Below is a small trained network, with its code and all its weights. Each question gives an input and a class and asks what happens when units are switched off, that is, made to give their printed mean instead of their output.

import numpy as np


def w(rows, s, z=0):
    codes = np.array(rows[::2]) - 128.0
    scale = np.full(codes.shape[1], s)
    scale[-1] = z or s
    return codes * scale


def f(y):
    return np.maximum(y, 0)


def log_softmax(a):
    a = a - a.max(-1, keepdims=True)
    return a - np.log(np.exp(a).sum(-1, keepdims=True))


def net(x, mask):
    res = np.array(x, float).reshape(1, 5) / 4 @ E
    y = f(res @ A[0][:, :-1].T + A[0][:, -1])
    res = res + np.where(mask, y, B[0][:, -1]) @ B[0][:, :-1]
    return log_softmax(res[-1] @ U[:, :-1].T + U[:, -1])


A, B = {}, {}
E = w([
[76,137,117],'x0',
[112,131,120],'x1',
[49,142,110],'x2',
[2,53,179],'x3',
[67,221,235],'x4',
],0.0075)
A[0] = w([
[142,88,47,104],'N0',
[176,35,116,107],'N1',
[127,102,82,74],'N2',
[40,136,132,186],'N3',
[200,111,121,163],'N4',
[152,19,6,95],'N5',
[215,85,226,149],'N6',
[78,40,190,56],'N7',
[88,74,158,88],'N8',
[117,165,202,80],'N9',
[155,167,149,253],'N10',
[155,215,58,85],'N11',
[201,116,76,182],'N12',
[138,194,213,91],'N13',
[133,95,57,107],'N14',
[69,52,133,76],'N15',
[32,129,162,60],'N16',
],0.012,0.0071)
B[0] = w([
[126,174,131,195],'N0',
[117,158,116,195],'N1',
[133,143,119,150],'N2',
[87,112,122,211],'N3',
[106,100,144,206],'N4',
[129,170,115,254],'N5',
[99,134,118,196],'N6',
[185,112,158,175],'N7',
[140,118,154,162],'N8',
[148,176,113,170],'N9',
[80,96,102,228],'N10',
[188,36,252,184],'N11',
[121,113,96,236],'N12',
[110,162,93,188],'N13',
[132,169,128,183],'N14',
[155,116,148,174],'N15',
[129,152,165,181],'N16',
],0.013,0.0094)
U = w([
[68,40,123,254],'0',
[148,247,152,10],'1',
[198,2,235,110],'2',
],0.0092,0.0051)

Each question gives the input, the list of numbers given to net, and the class t.
The units are the neurons (one row each of A and B). Each row of codes is followed by its name. A weight is (code - 128) times the scale printed after its matrix; where a second scale follows, it is the last column's (A, B and U).
mask holds one flag per neuron, in row order. A switched-off neuron (its flag False) gives its mean, the last column of its row in B, instead of its output. The means were averaged over made-up inputs and are rounded, as every weight is.
A unit's drop is (log p(t) with every unit on - log p(t) with that unit switched off) / (log p(t) with every unit on - log p(t) with every unit switched off).
The circuit of an input: a set's keep is (log p(t) with only the set's units on - log p(t) with every unit switched off) / (log p(t) with every unit on - log p(t) with every unit switched off). Starting from the 12 units with the biggest drops (on a tie, the unit counted first), units are removed one at a time, each time the one whose removal leaves the highest keep (on an exact tie, the one counted first), for as long as the keep stays at least 0.8.
units of the circuit, in order: the units of the circuit, biggest drop first
unit that matters most: the unit with the biggest drop
top k neurons: the k neurons with the biggest drops, biggest first
drop of u: that unit's drop, to one decimal
input [-2,1,2,2,-3], class 1: units of the circuit, in order	[N11, N10]
input [6,2,-3,6,-5], class 2: units of the circuit, in order	[N7, N15]
input [-1,5,-3,-3,-8], class 1: units of the circuit, in order	[N5]
input [-2,1,-7,-4,6], class 0: top 2 neurons	[N10, N5]
input [6,1,6,7,7], class 1: top 2 neurons	[N16, N9]
input [5,-8,5,7,-7], class 1: top 2 neurons	[N5, N11]
input [0,0,-6,-6,5], class 0: top 4 neurons	[N10, N13, N6, N7]
input [-3,-1,5,8,8], class 1: top 4 neurons	[N9, N16, N11, N13]
input [2,2,-1,-2,-6], class 1: top 2 neurons	[N5, N0]
input [1,-4,0,-5,-3], class 2: top 2 neurons	[N11, N13]
input [5,8,2,-5,4], class 2: top 2 neurons	[N11, N5]
input [1,7,-4,5,-5], class 1: top 3 neurons	[N5, N11, N10]
input [-2,7,-2,-8,2], class 2: drop of N11	0.6
input [5,1,1,-5,1], class 2: unit that matters most	N11
input [6,0,-7,-2,2], class 0: drop of N9	0.0
input [8,4,0,-8,-5], class 2: drop of N11	2.0
input [-6,-1,-7,1,3], class 0: drop of N10	0.1
